Here is a tiny trained network, its code and every weight. The questions are about switching its units off for an input and a target symbol, where a switched-off unit gives its printed mean instead of its output.

import numpy as np


def w(rows, s, z=0):
    codes = np.array(rows[::2]) - 128.0
    scale = np.full(codes.shape[1], s)
    scale[-1] = z or s
    return codes * scale


def norm(h):
    return h / np.sqrt((h * h).mean(-1, keepdims=True) + 1e-5)


def f(y):
    return np.maximum(y, 0)


def softmax(a):
    e = np.exp(a - a.max(-1, keepdims=True))
    return e / e.sum(-1, keepdims=True)


def log_softmax(a):
    a = a - a.max(-1, keepdims=True)
    return a - np.log(np.exp(a).sum(-1, keepdims=True))


def net(x, mask):
    ids = ['αβγδεζηθξσφψω'.index(c) for c in x.split()]
    T = len(ids)
    res = E[ids] + P[:T]
    u = 0
    for l in range(2):
        r = norm(res)
        for j in range(2):
            rows = slice(4 * j, 4 * j + 4)
            q, k, v = (r @ M[l][rows].T for M in (Q, K, V))
            z = softmax(np.where(np.tri(T) > 0, q @ k.T / 4**0.5, -1e9)) @ v
            o = O[l][rows]
            res = res + np.where(mask[u + j], z, o[:, -1]) @ o[:, :-1]
        u += 2
        y = f(norm(res) @ A[l][:, :-1].T + A[l][:, -1])
        res = res + np.where(mask[u : u + 4], y, B[l][:, -1]) @ B[l][:, :-1]
        u += 4
    return log_softmax(norm(res)[-1] @ U[:, :-1].T + U[:, -1])


Q, K, V, O, A, B = {}, {}, {}, {}, {}, {}
E = w([
[117,147,89,121,42,148,144,155],'α',
[111,83,147,152,192,75,192,99],'β',
[125,124,117,143,114,42,174,86],'γ',
[90,102,176,106,89,168,65,166],'δ',
[91,84,160,116,154,175,78,126],'ε',
[111,73,155,116,162,180,62,173],'ζ',
[184,110,64,124,73,74,70,89],'η',
[84,153,192,112,134,217,98,162],'θ',
[159,128,59,135,71,102,146,129],'ξ',
[59,84,197,159,213,142,59,235],'σ',
[156,81,102,58,182,175,117,158],'φ',
[149,86,68,71,127,174,76,81],'ψ',
[165,114,227,101,149,83,3,225],'ω',
],0.0075)
P = w([
[166,78,158,228,157,229,252,68],'0',
[125,109,165,175,106,178,197,75],'1',
[132,105,131,137,91,155,166,106],'2',
[132,114,118,121,94,154,152,112],'3',
[117,109,115,110,87,128,137,111],'4',
[119,123,96,102,92,128,146,116],'5',
[111,127,98,85,90,118,123,112],'6',
[105,124,85,101,93,98,117,119],'7',
[103,144,82,98,107,111,116,110],'8',
[83,159,81,97,121,104,122,98],'9',
[73,151,76,88,116,95,88,112],'10',
[78,174,56,100,142,120,88,110],'11',
[60,190,60,94,143,118,61,121],'12',
[79,227,43,110,179,142,128,79],'13',
],0.0045)
Q[0] = w([
[103,133,94,118,93,121,223,163],'0.h0',
[95,103,82,146,131,166,70,245],'0.h0',
[133,226,134,254,109,115,89,170],'0.h0',
[98,101,171,68,35,117,75,163],'0.h0',
[37,87,63,85,146,89,44,65],'0.h1',
[152,97,177,73,4,129,17,159],'0.h1',
[100,94,75,113,66,126,123,231],'0.h1',
[100,51,167,109,48,102,80,184],'0.h1',
],0.0036)
K[0] = w([
[118,132,104,189,111,94,156,132],'0.h0',
[91,155,18,54,83,109,116,106],'0.h0',
[132,149,103,107,131,161,203,94],'0.h0',
[120,129,60,85,75,79,48,157],'0.h0',
[100,189,99,105,98,138,110,248],'0.h1',
[84,168,43,3,136,100,62,159],'0.h1',
[76,66,137,69,168,100,41,157],'0.h1',
[78,129,111,43,102,161,77,153],'0.h1',
],0.0045)
V[0] = w([
[115,153,113,108,139,56,124,149],'0.h0',
[121,186,29,58,31,170,58,109],'0.h0',
[184,55,107,83,133,207,125,151],'0.h0',
[116,59,94,127,54,139,106,136],'0.h0',
[51,131,96,126,157,62,142,197],'0.h1',
[120,75,137,86,151,143,135,97],'0.h1',
[252,124,154,204,115,146,192,138],'0.h1',
[108,128,63,166,179,106,216,85],'0.h1',
],0.004)
O[0] = w([
[141,149,101,158,169,144,106,140,112],'0.h0',
[104,173,100,123,178,122,141,91,123],'0.h0',
[162,112,119,128,91,78,255,130,185],'0.h0',
[137,161,182,179,199,221,213,198,175],'0.h0',
[120,147,95,187,220,96,148,149,114],'0.h1',
[100,232,132,171,118,159,191,120,147],'0.h1',
[153,10,164,123,48,147,33,188,106],'0.h1',
[128,153,133,62,116,74,48,233,2],'0.h1',
],0.0039,0.0042)
A[0] = w([
[161,110,126,147,163,37,60,148,251],'0.n0',
[154,139,180,176,182,127,100,143,167],'0.n1',
[78,3,134,143,188,98,248,68,205],'0.n2',
[103,87,164,174,133,10,100,124,183],'0.n3',
],0.004,0.002)
B[0] = w([
[175,189,76,106,160,136,255,59,252],'0.n0',
[223,202,122,122,38,223,204,89,223],'0.n1',
[141,149,82,116,86,222,67,113,249],'0.n2',
[195,135,110,172,146,197,132,128,228],'0.n3',
],0.0042,0.0035)
Q[1] = w([
[162,209,104,185,119,192,140,84],'1.h0',
[131,87,132,107,165,169,184,114],'1.h0',
[120,127,96,80,99,115,123,119],'1.h0',
[158,236,24,75,151,243,228,52],'1.h0',
[109,173,81,125,198,172,199,69],'1.h1',
[209,253,87,84,186,180,141,65],'1.h1',
[133,120,158,160,92,14,71,182],'1.h1',
[237,204,143,121,179,208,235,110],'1.h1',
],0.0064)
K[1] = w([
[74,149,26,104,254,129,100,107],'1.h0',
[155,132,159,143,158,72,53,136],'1.h0',
[134,128,169,144,169,155,118,132],'1.h0',
[126,210,104,124,226,77,87,109],'1.h0',
[128,235,111,139,184,88,81,114],'1.h1',
[86,224,73,145,158,164,114,106],'1.h1',
[97,35,181,137,105,161,151,108],'1.h1',
[75,207,53,91,140,122,62,93],'1.h1',
],0.0066)
V[1] = w([
[179,242,187,163,107,100,143,175],'1.h0',
[160,115,119,175,147,176,96,229],'1.h0',
[168,114,84,82,237,184,127,54],'1.h0',
[94,137,178,98,171,160,151,175],'1.h0',
[60,118,171,85,82,180,137,183],'1.h1',
[69,198,154,146,84,161,49,94],'1.h1',
[217,106,212,23,177,156,84,155],'1.h1',
[189,254,144,82,139,150,125,125],'1.h1',
],0.0058)
O[1] = w([
[204,133,90,197,126,207,37,94,163],'1.h0',
[64,141,50,186,171,74,93,148,164],'1.h0',
[69,209,147,138,74,74,190,125,252],'1.h0',
[106,118,78,187,158,95,165,122,101],'1.h0',
[87,104,81,123,169,170,177,54,103],'1.h1',
[170,102,134,64,174,190,138,46,116],'1.h1',
[130,254,147,200,35,127,215,115,142],'1.h1',
[134,123,128,169,24,188,113,127,232],'1.h1',
],0.0057,0.0041)
A[1] = w([
[73,82,249,164,114,189,176,191,144],'1.n0',
[232,182,147,146,132,29,62,84,187],'1.n1',
[107,112,88,136,118,182,61,74,213],'1.n2',
[103,94,177,2,103,117,129,208,251],'1.n3',
],0.0042,0.0021)
B[1] = w([
[128,105,118,68,54,45,53,76,210],'1.n0',
[93,158,114,169,253,176,112,192,251],'1.n1',
[183,83,145,220,167,168,20,152,234],'1.n2',
[76,187,26,165,125,138,27,169,187],'1.n3',
],0.0052,0.0032)
U = w([
[146,14,116,74,228,160,122,145,29],'α',
[68,158,166,125,105,2,249,128,50],'β',
[142,199,76,189,174,146,138,134,218],'γ',
[135,79,155,94,152,107,83,164,58],'δ',
[104,95,139,115,153,85,207,77,46],'ε',
[98,98,145,113,128,63,166,144,41],'ζ',
[124,103,107,198,13,170,108,120,253],'η',
[139,78,155,47,167,156,133,10,2],'θ',
[147,109,164,20,98,124,47,220,81],'ξ',
[58,54,112,174,230,73,76,129,112],'σ',
[50,144,106,54,119,55,216,164,100],'φ',
[102,124,123,13,143,98,184,57,79],'ψ',
[172,169,132,191,84,198,128,92,157],'ω',
],0.0073,0.0037)

Each question gives the input, a string of symbols that net reads in full, and the target symbol t.
The units are the heads (4 rows each of Q, K, V and O) and the neurons (one row each of A and B). Each row of codes is followed by its name. A weight is (code - 128) times the scale printed after its matrix; where a second scale follows, it is the last column's (O, A, B and U).
mask holds one flag per unit, layer by layer, with each layer's heads first. A switched-off unit (its flag False) gives its mean, the last column of its rows in O or B, instead of its output. The means were averaged over made-up inputs and are rounded, as every weight is.
A unit's drop is (log p(t) with every unit on - log p(t) with that unit switched off) / (log p(t) with every unit on - log p(t) with every unit switched off).
The circuit of an input: a set's keep is (log p(t) with only the set's units on - log p(t) with every unit switched off) / (log p(t) with every unit on - log p(t) with every unit switched off). Starting from all 12 units, units are removed one at a time, each time the one whose removal leaves the highest keep (on an exact tie, the one counted first), for as long as the keep stays at least 0.8.
circuit, biggest first: the units of the circuit, biggest drop first
top k neurons: the k neurons with the biggest drops, biggest first
top k neurons in layer l: the k neurons of layer l with the biggest drops, biggest first
which heads matter: for each layer, one digit per head in row order, 1 if its drop is at least 0.15 and else 0, layers parted by /
drop of u: that unit's drop, to one decimal
input η γ η η φ η φ, target ξ: top 2 neurons in layer 0 -> [0.n0, 0.n1]
input φ ω ω ω ω φ η ω σ σ ω, target γ: top 3 neurons -> [0.n2, 1.n1, 0.n3]
input σ ξ β, target σ: which heads matter -> 10 / 11
input ω σ ω, target γ: circuit, biggest first -> [1.h0, 1.h1]
input η ω σ η, target γ: circuit, biggest first -> [1.h1, 1.n1, 1.n0, 0.n1]
input ω ω η φ η σ, target ξ: which heads matter -> 00 / 01
input γ η θ ψ α α φ, target φ: which heads matter -> 10 / 10
input φ γ η θ γ β, target η: which heads matter -> 11 / 00
input ω η ξ η η γ, target ξ: circuit, biggest first -> [1.h0, 1.h1, 0.n1]
input η ω θ α γ θ γ ω φ η η φ φ ζ, target φ: circuit, biggest first -> [1.h0, 0.n1]
input δ β φ, target φ: which heads matter -> 00 / 11
input σ η η δ α ω ω ω ω β, target η: circuit, biggest first -> [1.h1, 0.n0]
input ω ω ε η σ σ, target σ: top 2 neurons -> [0.n0, 1.n0]
input η η φ φ ω ω ω η σ η η η η ξ, target ξ: circuit, biggest first -> [1.h1, 1.h0, 0.n1]
input ψ φ σ, target β: which heads matter -> 00 / 11
input σ ω φ σ θ η β η σ, target ξ: top 2 neurons -> [0.n1, 1.n0]
input φ ω φ θ ω ω σ ω σ ω β φ ξ, target φ: top 2 neurons -> [0.n1, 1.n2]
input ω ω η ω ψ η σ ω η σ η, target γ: top 3 neurons -> [1.n1, 1.n0, 0.n2]
input σ θ ξ ω ω ω γ η η ω ω ω ω σ, target η: top 2 neurons -> [0.n0, 1.n1]
input θ η γ η θ, target ξ: which heads matter -> 00 / 10
input η φ σ ω ω σ η α α ω ζ γ ω φ, target η: which heads matter -> 00 / 01
input ω ω β φ ω ω η ω ω σ, target η: top 3 neurons -> [0.n0, 1.n1, 1.n0]
input β β ω ε η ξ η η, target ξ: drop of 0.n1 -> 0.1
input σ γ ω ε θ ε η β η ω ω φ, target η: drop of 0.n0 -> 0.2
